Below are the code and all the weights of a small trained network. Each question names an input and a class and asks about switching units off, where a switched-off unit gives its printed mean instead of its output.

import numpy as np


def w(rows, s, z=0):
    codes = np.array(rows[::2]) - 128.0
    scale = np.full(codes.shape[1], s)
    scale[-1] = z or s
    return codes * scale


def f(y):
    return y / 2 * (1 + np.tanh(0.7978845608 * (y + 0.044715 * y**3)))


def log_softmax(a):
    a = a - a.max(-1, keepdims=True)
    return a - np.log(np.exp(a).sum(-1, keepdims=True))


def net(x, mask):
    res = np.array(x, float).reshape(1, 5) / 4 @ E
    y = f(res @ A[0][:, :-1].T + A[0][:, -1])
    res = res + np.where(mask, y, B[0][:, -1]) @ B[0][:, :-1]
    return log_softmax(res[-1] @ U[:, :-1].T + U[:, -1])


A, B = {}, {}
E = w([
[218,173,105,29,132],'x0',
[180,137,254,146,90],'x1',
[65,173,191,96,254],'x2',
[39,199,121,98,52],'x3',
[130,138,124,137,129],'x4',
],0.0085)
A[0] = w([
[90,181,196,215,246,122],'n0',
[78,131,148,98,183,87],'n1',
[202,56,114,128,252,120],'n2',
[156,191,210,156,116,106],'n3',
[59,46,160,234,179,51],'n4',
[159,141,201,136,111,78],'n5',
[189,123,122,30,149,104],'n6',
[92,152,8,103,203,64],'n7',
[152,72,131,162,36,84],'n8',
[96,148,153,103,175,70],'n9',
[204,228,124,90,152,92],'n10',
[213,204,105,77,102,93],'n11',
[105,186,154,135,179,58],'n12',
[108,165,49,176,158,200],'n13',
[82,101,175,59,152,255],'n14',
[85,108,143,215,113,46],'n15',
[117,165,126,122,254,85],'n16',
[80,78,155,185,102,166],'n17',
[131,65,70,137,72,94],'n18',
[165,133,200,129,103,51],'n19',
[14,241,118,76,89,141],'n20',
[186,75,112,186,187,69],'n21',
[143,113,196,120,111,65],'n22',
[151,13,89,162,34,55],'n23',
[137,190,244,142,80,102],'n24',
[75,129,57,100,136,90],'n25',
[124,116,74,100,10,124],'n26',
[80,189,142,91,54,84],'n27',
[77,167,173,92,161,125],'n28',
[208,166,72,47,157,63],'n29',
[80,102,133,195,145,144],'n30',
],0.0095,0.0079)
B[0] = w([
[194,163,102,141,94,254],'n0',
[172,147,65,193,86,160],'n1',
[110,74,231,196,144,245],'n2',
[103,57,112,109,66,179],'n3',
[76,173,133,125,86,209],'n4',
[91,78,88,123,94,156],'n5',
[64,195,121,119,107,192],'n6',
[97,43,92,109,49,202],'n7',
[177,170,86,152,136,191],'n8',
[160,148,37,201,118,146],'n9',
[52,192,106,126,117,183],'n10',
[72,173,118,139,148,193],'n11',
[145,136,101,192,87,146],'n12',
[141,103,147,76,93,219],'n13',
[178,143,109,104,147,254],'n14',
[64,152,115,125,127,158],'n15',
[168,144,96,167,91,202],'n16',
[88,198,125,71,163,215],'n17',
[172,151,105,161,97,185],'n18',
[65,94,78,148,84,147],'n19',
[129,93,223,189,167,249],'n20',
[71,112,200,197,141,174],'n21',
[86,89,83,142,79,141],'n22',
[162,141,96,173,131,212],'n23',
[115,25,74,89,72,203],'n24',
[118,24,124,129,80,172],'n25',
[167,150,130,155,127,233],'n26',
[113,110,220,254,221,174],'n27',
[194,164,97,157,108,183],'n28',
[76,166,126,135,111,200],'n29',
[50,187,121,52,131,193],'n30',
],0.01,0.0075)
U = w([
[177,179,86,192,133,84],'0',
[69,95,225,218,188,88],'1',
[61,26,87,96,99,102],'2',
[17,229,127,101,154,89],'3',
[123,141,160,107,149,252],'4',
[163,129,157,6,233,158],'5',
],0.011,0.021)

Each question gives the input, the list of numbers given to net, and the class t.
The units are the neurons (one row each of A and B). Each row of codes is followed by its name. A weight is (code - 128) times the scale printed after its matrix; where a second scale follows, it is the last column's (A, B and U).
mask holds one flag per neuron, in row order. A switched-off neuron (its flag False) gives its mean, the last column of its row in B, instead of its output. The means were averaged over made-up inputs and are rounded, as every weight is.
A unit's drop is (log p(t) with every unit on - log p(t) with that unit switched off) / (log p(t) with every unit on - log p(t) with every unit switched off).
The circuit of an input: a set's keep is (log p(t) with only the set's units on - log p(t) with every unit switched off) / (log p(t) with every unit on - log p(t) with every unit switched off). Starting from the 12 units with the biggest drops (on a tie, the unit counted first), units are removed one at a time, each time the one whose removal leaves the highest keep (on an exact tie, the one counted first), for as long as the keep stays at least 0.8.
units of the circuit, in order: the units of the circuit, biggest drop first
unit that matters most: the unit with the biggest drop
top k neurons: the k neurons with the biggest drops, biggest first
drop of u: that unit's drop, to one decimal
input [5,-3,-1,5,2], class 1: unit that matters most => n20
input [6,7,1,0,2], class 2: units of the circuit, in order => n24; n3
input [6,-3,-5,3,2], class 3: units of the circuit, in order => n11; n29
input [-7,5,4,6,4], class 3: top 2 neurons => n17; n30
input [-5,7,8,5,-2], class 0: units of the circuit, in order => n0; n28
input [-6,-7,0,6,-5], class 2: top 4 neurons => n7; n25; n2; n13
input [3,1,6,-7,-5], class 1: top 2 neurons => n2; n21
input [-5,-3,-6,-7,5], class 1: top 4 neurons => n21; n2; n0; n14
input [5,-2,4,-2,-2], class 3: top 3 neurons => n6; n10; n29
input [8,2,6,-2,-1], class 3: top 2 neurons => n10; n6
input [-3,-6,3,1,5], class 2: top 2 neurons => n7; n25
input [6,3,5,3,-4], class 3: top 4 neurons => n10; n6; n11; n2
input [-2,-3,-1,4,4], class 1: top 2 neurons => n20; n0
input [-7,7,7,7,-8], class 4: units of the circuit, in order => n0
input [-7,8,1,2,3], class 2: top 2 neurons => n24; n3
input [-5,-2,-4,7,3], class 1: top 2 neurons => n20; n27
input [-8,5,8,2,8], class 0: top 2 neurons => n0; n28
input [7,-2,6,-2,-7], class 3: top 2 neurons => n6; n10
input [7,-1,-2,7,-7], class 1: drop of n20 => 0.6
input [4,-6,-8,4,-6], class 0: units of the circuit, in order => n26
input [-3,-6,6,1,-3], class 0: drop of n24 => 0.2
input [3,7,1,2,1], class 2: drop of n24 => 0.1
